Below are the code and all the weights of a small trained network. Each question names an input and a class and asks about switching units off, where a switched-off unit gives its printed mean instead of its output.

import numpy as np


def w(rows, s, z=0):
    codes = np.array(rows[::2]) - 128.0
    scale = np.full(codes.shape[1], s)
    scale[-1] = z or s
    return codes * scale


def norm(h):
    return h / np.sqrt((h * h).mean(-1, keepdims=True) + 1e-5)


def f(y):
    return np.maximum(y, 0)


def log_softmax(a):
    a = a - a.max(-1, keepdims=True)
    return a - np.log(np.exp(a).sum(-1, keepdims=True))


def net(x, mask):
    res = np.array(x, float).reshape(1, 2) / 4 @ E
    u = 0
    for l in range(2):
        y = f(norm(res) @ A[l][:, :-1].T + A[l][:, -1])
        res = res + np.where(mask[u : u + 9], y, B[l][:, -1]) @ B[l][:, :-1]
        u += 9
    return log_softmax(norm(res)[-1] @ U[:, :-1].T + U[:, -1])


A, B = {}, {}
E = w([
[46,27,170,2],'x0',
[114,217,26,112],'x1',
],0.0061)
A[0] = w([
[103,160,39,62,167],'L0N1',
[86,121,93,57,18],'L0N2',
[175,29,129,105,40],'L0N3',
[167,174,155,212,176],'L0N4',
[79,81,192,103,3],'L0N5',
[153,245,49,187,51],'L0N6',
[150,84,214,121,101],'L0N7',
[142,154,44,98,65],'L0N8',
[142,139,68,112,37],'L0N9',
],0.011,0.002)
B[0] = w([
[41,245,103,104,204],'L0N1',
[151,46,65,60,184],'L0N2',
[147,157,143,207,197],'L0N3',
[146,89,22,1,225],'L0N4',
[96,130,157,232,216],'L0N5',
[125,232,204,244,254],'L0N6',
[83,101,179,189,222],'L0N7',
[94,122,221,117,176],'L0N8',
[88,118,143,158,154],'L0N9',
],0.019,0.0078)
A[1] = w([
[214,168,90,91,82],'L1N1',
[64,28,252,196,52],'L1N2',
[192,7,184,13,2],'L1N3',
[67,121,153,84,129],'L1N4',
[216,157,154,249,118],'L1N5',
[178,83,82,105,39],'L1N6',
[106,173,112,146,102],'L1N7',
[155,202,144,95,110],'L1N8',
[96,51,96,166,34],'L1N9',
],0.012,0.0033)
B[1] = w([
[169,138,122,162,154],'L1N1',
[96,46,149,203,252],'L1N2',
[171,92,252,53,142],'L1N3',
[155,115,110,102,153],'L1N4',
[111,75,104,68,225],'L1N5',
[104,113,174,106,141],'L1N6',
[154,109,174,126,166],'L1N7',
[144,117,106,172,169],'L1N8',
[167,180,93,126,167],'L1N9',
],0.03,0.011)
U = w([
[229,146,69,164,160],'0',
[37,152,64,20,154],'1',
[120,138,114,107,2],'2',
[176,88,173,45,161],'3',
[111,138,123,107,28],'4',
[94,120,55,123,37],'5',
[87,42,128,210,185],'6',
[81,249,154,183,173],'7',
],0.019,0.0082)

Each question gives the input, the list of numbers given to net, and the class t.
The units are the neurons (one row each of A and B). Each row of codes is followed by its name. A weight is (code - 128) times the scale printed after its matrix; where a second scale follows, it is the last column's (A, B and U).
mask holds one flag per neuron, layer by layer. A switched-off neuron (its flag False) gives its mean, the last column of its row in B, instead of its output. The means were averaged over made-up inputs and are rounded, as every weight is.
A unit's drop is (log p(t) with every unit on - log p(t) with that unit switched off) / (log p(t) with every unit on - log p(t) with every unit switched off).
The circuit of an input: a set's keep is (log p(t) with only the set's units on - log p(t) with every unit switched off) / (log p(t) with every unit on - log p(t) with every unit switched off). Starting from the 12 units with the biggest drops (on a tie, the unit counted first), units are removed one at a time, each time the one whose removal leaves the highest keep (on an exact tie, the one counted first), for as long as the keep stays at least 0.8.
circuit, biggest first: the units of the circuit, biggest drop first
unit that matters most: the unit with the biggest drop
top k neurons: the k neurons with the biggest drops, biggest first
top k neurons in layer l: the k neurons of layer l with the biggest drops, biggest first
drop when u is switched off: that unit's drop, to one decimal
input [1,6], class 7: circuit, biggest first => [L0N1]
input [2,3], class 1: top 3 neurons in layer 0 => [L0N1 L0N6 L0N2]
input [-4,0], class 0: top 3 neurons => [L0N4 L1N2 L0N1]
input [-8,-8], class 3: top 2 neurons in layer 0 => [L0N1 L0N5]
input [4,2], class 1: circuit, biggest first => [L1N2 L0N1]
input [-8,1], class 0: circuit, biggest first => [L0N4 L1N2]
input [2,4], class 1: circuit, biggest first => [L0N2 L1N2]
input [4,3], class 1: circuit, biggest first => [L0N1 L1N2]
input [1,1], class 1: top 2 neurons => [L0N1 L0N6]
input [-2,-2], class 3: top 2 neurons => [L0N1 L0N4]
input [-4,1], class 0: top 3 neurons in layer 0 => [L0N7 L0N4 L0N5]
input [-5,-8], class 3: top 2 neurons => [L0N4 L0N6]
input [-8,-7], class 0: top 2 neurons in layer 0 => [L0N4 L0N2]
input [-6,3], class 7: circuit, biggest first => [L1N2]
input [3,1], class 5: top 3 neurons in layer 1 => [L1N2 L1N5 L1N9]
input [-3,0], class 0: top 4 neurons => [L0N4 L1N2 L0N1 L0N7]
input [-2,1], class 7: top 2 neurons => [L0N6 L1N2]
input [-4,-7], class 3: top 2 neurons in layer 0 => [L0N4 L0N6]
input [3,6], class 1: top 2 neurons in layer 1 => [L1N2 L1N4]
input [3,4], class 1: unit that matters most => L0N1
input [8,7], class 1: drop when L0N1 is switched off => 0.4
